Below is a small trained network, with its code and all its weights. Each question gives an input and a class and asks what happens when units are switched off, that is, made to give their printed mean instead of their output.

import numpy as np


def w(rows, s, z=0):
    codes = np.array(rows[::2]) - 128.0
    scale = np.full(codes.shape[1], s)
    scale[-1] = z or s
    return codes * scale


def f(y):
    return y / 2 * (1 + np.tanh(0.7978845608 * (y + 0.044715 * y**3)))


def log_softmax(a):
    a = a - a.max(-1, keepdims=True)
    return a - np.log(np.exp(a).sum(-1, keepdims=True))


def net(x, mask):
    res = np.array(x, float).reshape(1, 4) / 4 @ E
    y = f(res @ A[0][:, :-1].T + A[0][:, -1])
    res = res + np.where(mask, y, B[0][:, -1]) @ B[0][:, :-1]
    return log_softmax(res[-1] @ U[:, :-1].T + U[:, -1])


A, B = {}, {}
E = w([
[88,19,225],'x0',
[148,10,132],'x1',
[247,67,136],'x2',
[87,26,2],'x3',
],0.0044)
A[0] = w([
[117,123,138,97],'n0',
[128,146,135,86],'n1',
[99,125,96,212],'n2',
[132,94,172,160],'n3',
[130,113,104,166],'n4',
[127,128,124,157],'n5',
[129,140,113,64],'n6',
[213,137,93,2],'n7',
[126,127,127,138],'n8',
[139,70,123,103],'n9',
[130,111,99,162],'n10',
[128,133,136,113],'n11',
[133,178,118,61],'n12',
[129,110,67,108],'n13',
[133,141,123,70],'n14',
[119,130,140,105],'n15',
[140,124,128,81],'n16',
[173,128,105,79],'n17',
[92,143,47,244],'n18',
[95,144,144,101],'n19',
[132,105,129,47],'n20',
[88,113,117,32],'n21',
[126,121,135,101],'n22',
[136,131,114,134],'n23',
[131,120,139,120],'n24',
[150,145,116,24],'n25',
[112,135,93,21],'n26',
[127,119,133,129],'n27',
[126,124,123,145],'n28',
[120,144,130,89],'n29',
[142,99,114,153],'n30',
[138,134,135,113],'n31',
[140,117,127,115],'n32',
[113,148,95,21],'n33',
[132,142,78,160],'n34',
[255,114,139,154],'n35',
],0.023,0.0037)
B[0] = w([
[124,143,120,125],'n0',
[135,136,168,128],'n1',
[178,149,55,186],'n2',
[96,180,22,197],'n3',
[144,93,83,161],'n4',
[134,130,122,137],'n5',
[113,145,131,121],'n6',
[157,253,155,168],'n7',
[129,128,125,131],'n8',
[94,17,156,199],'n9',
[151,94,70,166],'n10',
[131,135,140,126],'n11',
[97,163,211,164],'n12',
[170,128,34,190],'n13',
[117,141,156,120],'n14',
[129,151,135,126],'n15',
[119,121,134,120],'n16',
[142,175,136,145],'n17',
[205,226,7,253],'n18',
[142,185,169,145],'n19',
[110,91,139,128],'n20',
[151,83,112,135],'n21',
[120,125,116,124],'n22',
[132,136,121,134],'n23',
[120,133,115,132],'n24',
[111,167,139,121],'n25',
[124,114,93,132],'n26',
[124,123,107,133],'n27',
[131,123,117,135],'n28',
[135,145,161,126],'n29',
[126,62,108,170],'n30',
[131,131,145,127],'n31',
[121,110,118,132],'n32',
[115,152,82,135],'n33',
[140,192,97,179],'n34',
[224,99,128,250],'n35',
],0.033,0.0067)
U = w([
[158,198,145,146],'0',
[46,156,102,254],'1',
[166,106,51,83],'2',
[130,32,122,60],'3',
[254,73,92,187],'4',
[92,45,73,124],'5',
[129,70,154,30],'6',
[109,107,247,84],'7',
],0.0074,0.011)

Each question gives the input, the list of numbers given to net, and the class t.
The units are the neurons (one row each of A and B). Each row of codes is followed by its name. A weight is (code - 128) times the scale printed after its matrix; where a second scale follows, it is the last column's (A, B and U).
mask holds one flag per neuron, in row order. A switched-off neuron (its flag False) gives its mean, the last column of its row in B, instead of its output. The means were averaged over made-up inputs and are rounded, as every weight is.
A unit's drop is (log p(t) with every unit on - log p(t) with that unit switched off) / (log p(t) with every unit on - log p(t) with every unit switched off).
The circuit of an input: a set's keep is (log p(t) with only the set's units on - log p(t) with every unit switched off) / (log p(t) with every unit on - log p(t) with every unit switched off). Starting from the 12 units with the biggest drops (on a tie, the unit counted first), units are removed one at a time, each time the one whose removal leaves the highest keep (on an exact tie, the one counted first), for as long as the keep stays at least 0.8.
units of the circuit, in order: the units of the circuit, biggest drop first
unit that matters most: the unit with the biggest drop
k most important neurons: the k neurons with the biggest drops, biggest first
drop when u is switched off: that unit's drop, to one decimal
input [6,4,5,1], class 5: units of the circuit, in order : (n9; n18)
input [8,7,7,2], class 5: unit that matters most : n9
input [2,3,-6,-8], class 1: 2 most important neurons : (n35; n18)
input [-7,-5,-1,5], class 2: units of the circuit, in order : (n18; n35)
input [-8,-8,3,6], class 0: 2 most important neurons : (n7; n12)
input [6,8,-6,5], class 5: units of the circuit, in order : (n9; n35)
input [7,0,-4,1], class 5: units of the circuit, in order : (n18; n35)
input [7,5,4,-1], class 5: 3 most important neurons : (n3; n9; n18)
input [-4,0,-4,2], class 2: 2 most important neurons : (n35; n18)
input [0,-2,-2,0], class 0: 2 most important neurons : (n35; n9)
input [-1,-5,-5,5], class 2: 3 most important neurons : (n35; n18; n33)
input [-5,-7,3,4], class 0: 2 most important neurons : (n7; n12)
input [2,1,0,-4], class 1: 2 most important neurons : (n18; n35)
input [-1,5,-8,-8], class 1: units of the circuit, in order : (n35)
input [-3,3,-1,7], class 2: 3 most important neurons : (n35; n18; n34)
input [8,-8,0,-1], class 0: 3 most important neurons : (n9; n19; n30)
input [7,4,2,-4], class 5: 2 most important neurons : (n18; n3)
input [-7,2,6,-7], class 0: drop when n13 is switched off : 0.1
input [-6,-8,2,0], class 0: drop when n15 is switched off : 0.0
input [6,5,0,-5], class 1: unit that matters most : n3
input [5,-2,-6,-5], class 1: drop when n7 is switched off : 0.1
